Below are the code and all the weights of a small trained network. Each question names an input and a class and asks about switching units off, where a switched-off unit gives its printed mean instead of its output.

import numpy as np


def w(rows, s, z=0):
    codes = np.array(rows[::2]) - 128.0
    scale = np.full(codes.shape[1], s)
    scale[-1] = z or s
    return codes * scale


def norm(h):
    return h / np.sqrt((h * h).mean(-1, keepdims=True) + 1e-5)


def f(y):
    return y / 2 * (1 + np.tanh(0.7978845608 * (y + 0.044715 * y**3)))


def log_softmax(a):
    a = a - a.max(-1, keepdims=True)
    return a - np.log(np.exp(a).sum(-1, keepdims=True))


def net(x, mask):
    res = np.array(x, float).reshape(1, 3) / 4 @ E
    u = 0
    for l in range(3):
        y = f(norm(res) @ A[l][:, :-1].T + A[l][:, -1])
        res = res + np.where(mask[u : u + 5], y, B[l][:, -1]) @ B[l][:, :-1]
        u += 5
    return log_softmax(norm(res)[-1] @ U[:, :-1].T + U[:, -1])


A, B = {}, {}
E = w([
[241,94,210],'x0',
[130,125,131],'x1',
[100,254,151],'x2',
],0.0097)
A[0] = w([
[79,107,96,2],'L0N1',
[109,135,7,18],'L0N2',
[121,47,123,200],'L0N3',
[212,119,161,25],'L0N4',
[95,108,134,54],'L0N5',
],0.013,0.0029)
B[0] = w([
[117,183,186,152],'L0N1',
[59,172,227,212],'L0N2',
[194,137,7,254],'L0N3',
[13,200,215,218],'L0N4',
[116,170,160,118],'L0N5',
],0.011,0.0045)
A[1] = w([
[38,64,223,189],'L1N1',
[86,157,131,169],'L1N2',
[230,195,66,4],'L1N3',
[166,239,213,175],'L1N4',
[250,138,237,119],'L1N5',
],0.014,0.0017)
B[1] = w([
[57,96,187,181],'L1N1',
[176,117,141,170],'L1N2',
[4,92,49,158],'L1N3',
[159,41,63,247],'L1N4',
[64,222,130,196],'L1N5',
],0.018,0.011)
A[2] = w([
[111,240,101,75],'L2N1',
[69,138,183,163],'L2N2',
[228,174,162,127],'L2N3',
[1,195,225,128],'L2N4',
[194,46,207,250],'L2N5',
],0.0099,0.0023)
B[2] = w([
[139,34,130,148],'L2N1',
[66,188,140,180],'L2N2',
[4,215,136,111],'L2N3',
[181,231,131,255],'L2N4',
[5,106,136,140],'L2N5',
],0.019,0.0072)
U = w([
[139,222,193,149],'0',
[233,4,8,78],'1',
[86,74,112,254],'2',
[120,2,164,13],'3',
],0.01,0.0048)

Each question gives the input, the list of numbers given to net, and the class t.
The units are the neurons (one row each of A and B). Each row of codes is followed by its name. A weight is (code - 128) times the scale printed after its matrix; where a second scale follows, it is the last column's (A, B and U).
mask holds one flag per neuron, layer by layer. A switched-off neuron (its flag False) gives its mean, the last column of its row in B, instead of its output. The means were averaged over made-up inputs and are rounded, as every weight is.
A unit's drop is (log p(t) with every unit on - log p(t) with that unit switched off) / (log p(t) with every unit on - log p(t) with every unit switched off).
The circuit of an input: a set's keep is (log p(t) with only the set's units on - log p(t) with every unit switched off) / (log p(t) with every unit on - log p(t) with every unit switched off). Starting from the 12 units with the biggest drops (on a tie, the unit counted first), units are removed one at a time, each time the one whose removal leaves the highest keep (on an exact tie, the one counted first), for as long as the keep stays at least 0.8.
circuit, biggest first: the units of the circuit, biggest drop first
k most important neurons: the k neurons with the biggest drops, biggest first
k most important neurons of layer l: the k neurons of layer l with the biggest drops, biggest first
drop when u is switched off: that unit's drop, to one decimal
input [-7,5,-7], class 0: 3 most important neurons	(L1N4; L0N2; L0N1)
input [-7,4,8], class 1: 3 most important neurons	(L0N4; L1N1; L1N5)
input [-8,1,-3], class 0: circuit, biggest first	(L1N4; L2N4)
input [-5,8,8], class 1: most important neuron	(L0N4)
input [3,4,4], class 1: 2 most important neurons	(L1N4; L0N2)
input [-6,-6,-6], class 0: 2 most important neurons	(L1N4; L0N2)
input [-6,-4,8], class 1: 3 most important neurons of layer 1	(L1N1; L1N5; L1N3)
input [-3,-3,-4], class 1: 2 most important neurons of layer 0	(L0N3; L0N4)
input [4,-8,1], class 2: circuit, biggest first	(L1N4; L0N4)
input [-1,-2,1], class 3: 3 most important neurons	(L0N3; L1N5; L1N4)
input [-2,-1,-1], class 3: 2 most important neurons of layer 0	(L0N2; L0N4)
input [-6,5,-5], class 0: 2 most important neurons	(L0N2; L1N4)
input [-7,-5,8], class 1: 4 most important neurons	(L0N4; L1N1; L1N5; L2N1)
input [2,-1,1], class 3: 4 most important neurons	(L0N4; L1N4; L1N5; L0N2)
input [5,-4,-5], class 0: circuit, biggest first	(L1N4)
input [7,-6,-2], class 0: 2 most important neurons	(L1N5; L2N4)
input [-5,3,-2], class 0: 2 most important neurons	(L2N4; L1N4)
input [1,6,6], class 1: 2 most important neurons of layer 1	(L1N4; L1N1)
input [-6,-1,1], class 0: drop when L2N4 is switched off	0.3
input [0,3,7], class 1: drop when L0N3 is switched off	0.1
input [-8,2,0], class 0: drop when L1N4 is switched off	0.1
